Below is a small trained network, with its code and all its weights. Each question gives an input and a class and asks what happens when units are switched off, that is, made to give their printed mean instead of their output.

import numpy as np


def w(rows, s, z=0):
    codes = np.array(rows[::2]) - 128.0
    scale = np.full(codes.shape[1], s)
    scale[-1] = z or s
    return codes * scale


def f(y):
    return y / 2 * (1 + np.tanh(0.7978845608 * (y + 0.044715 * y**3)))


def log_softmax(a):
    a = a - a.max(-1, keepdims=True)
    return a - np.log(np.exp(a).sum(-1, keepdims=True))


def net(x, mask):
    res = np.array(x, float).reshape(1, 4) / 4 @ E
    y = f(res @ A[0][:, :-1].T + A[0][:, -1])
    res = res + np.where(mask, y, B[0][:, -1]) @ B[0][:, :-1]
    return log_softmax(res[-1] @ U[:, :-1].T + U[:, -1])


A, B = {}, {}
E = w([
[18,69,183,191],'x0',
[122,135,127,126],'x1',
[201,133,253,134],'x2',
[112,27,150,2],'x3',
],0.0071)
A[0] = w([
[236,171,90,22,112],'neuron 1',
[118,40,133,45,4],'neuron 2',
[152,39,125,49,67],'neuron 3',
[124,55,140,53,37],'neuron 4',
[133,55,127,36,76],'neuron 5',
[66,118,37,116,120],'neuron 6',
[172,184,100,204,143],'neuron 7',
[177,108,223,133,57],'neuron 8',
[35,13,194,192,51],'neuron 9',
[57,116,2,100,132],'neuron 10',
],0.0073,0.0021)
B[0] = w([
[2,203,51,57,243],'neuron 1',
[177,64,83,176,201],'neuron 2',
[146,82,66,183,205],'neuron 3',
[184,91,105,215,189],'neuron 4',
[155,75,62,217,211],'neuron 5',
[242,191,211,94,212],'neuron 6',
[118,53,47,170,201],'neuron 7',
[224,236,191,80,165],'neuron 8',
[1,212,90,66,243],'neuron 9',
[244,172,239,86,254],'neuron 10',
],0.0079,0.0047)
U = w([
[159,103,65,254,102],'0',
[126,129,127,104,253],'1',
[52,150,87,47,63],'2',
[213,141,222,81,64],'3',
],0.011,0.0062)

Each question gives the input, the list of numbers given to net, and the class t.
The units are the neurons (one row each of A and B). Each row of codes is followed by its name. A weight is (code - 128) times the scale printed after its matrix; where a second scale follows, it is the last column's (A, B and U).
mask holds one flag per neuron, in row order. A switched-off neuron (its flag False) gives its mean, the last column of its row in B, instead of its output. The means were averaged over made-up inputs and are rounded, as every weight is.
A unit's drop is (log p(t) with every unit on - log p(t) with that unit switched off) / (log p(t) with every unit on - log p(t) with every unit switched off).
The circuit of an input: a set's keep is (log p(t) with only the set's units on - log p(t) with every unit switched off) / (log p(t) with every unit on - log p(t) with every unit switched off). Starting from all 10 units, units are removed one at a time, each time the one whose removal leaves the highest keep (on an exact tie, the one counted first), for as long as the keep stays at least 0.8.
units of the circuit, in order: the units of the circuit, biggest drop first
most important unit: the unit with the biggest drop
top k neurons: the k neurons with the biggest drops, biggest first
drop of u: that unit's drop, to one decimal
input [8,-7,-3,-1], class 2: most important unit	neuron 9
input [7,1,-8,3], class 3: top 4 neurons	[neuron 10; neuron 6; neuron 1; neuron 7]
input [2,-2,-6,5], class 3: units of the circuit, in order	[neuron 10; neuron 6]
input [-4,4,-8,3], class 3: top 2 neurons	[neuron 10; neuron 6]
input [-6,2,-2,-3], class 2: units of the circuit, in order	[neuron 1; neuron 4]
input [7,2,4,-3], class 2: top 2 neurons	[neuron 9; neuron 10]
input [-3,2,-5,0], class 3: top 3 neurons	[neuron 10; neuron 9; neuron 6]
input [-4,-1,-6,6], class 0: top 2 neurons	[neuron 5; neuron 3]
input [-7,1,-6,-6], class 2: top 3 neurons	[neuron 1; neuron 5; neuron 4]
input [4,4,-5,2], class 3: top 4 neurons	[neuron 10; neuron 1; neuron 6; neuron 7]
input [-8,1,7,3], class 2: top 3 neurons	[neuron 1; neuron 10; neuron 6]
input [-2,5,-4,8], class 0: drop of neuron 5	0.1
input [5,1,3,7], class 0: drop of neuron 5	0.2
input [-4,-1,1,-3], class 2: drop of neuron 5	0.3
input [-8,1,0,-4], class 2: units of the circuit, in order	[neuron 1]
input [-2,1,-4,4], class 0: drop of neuron 8	0.3
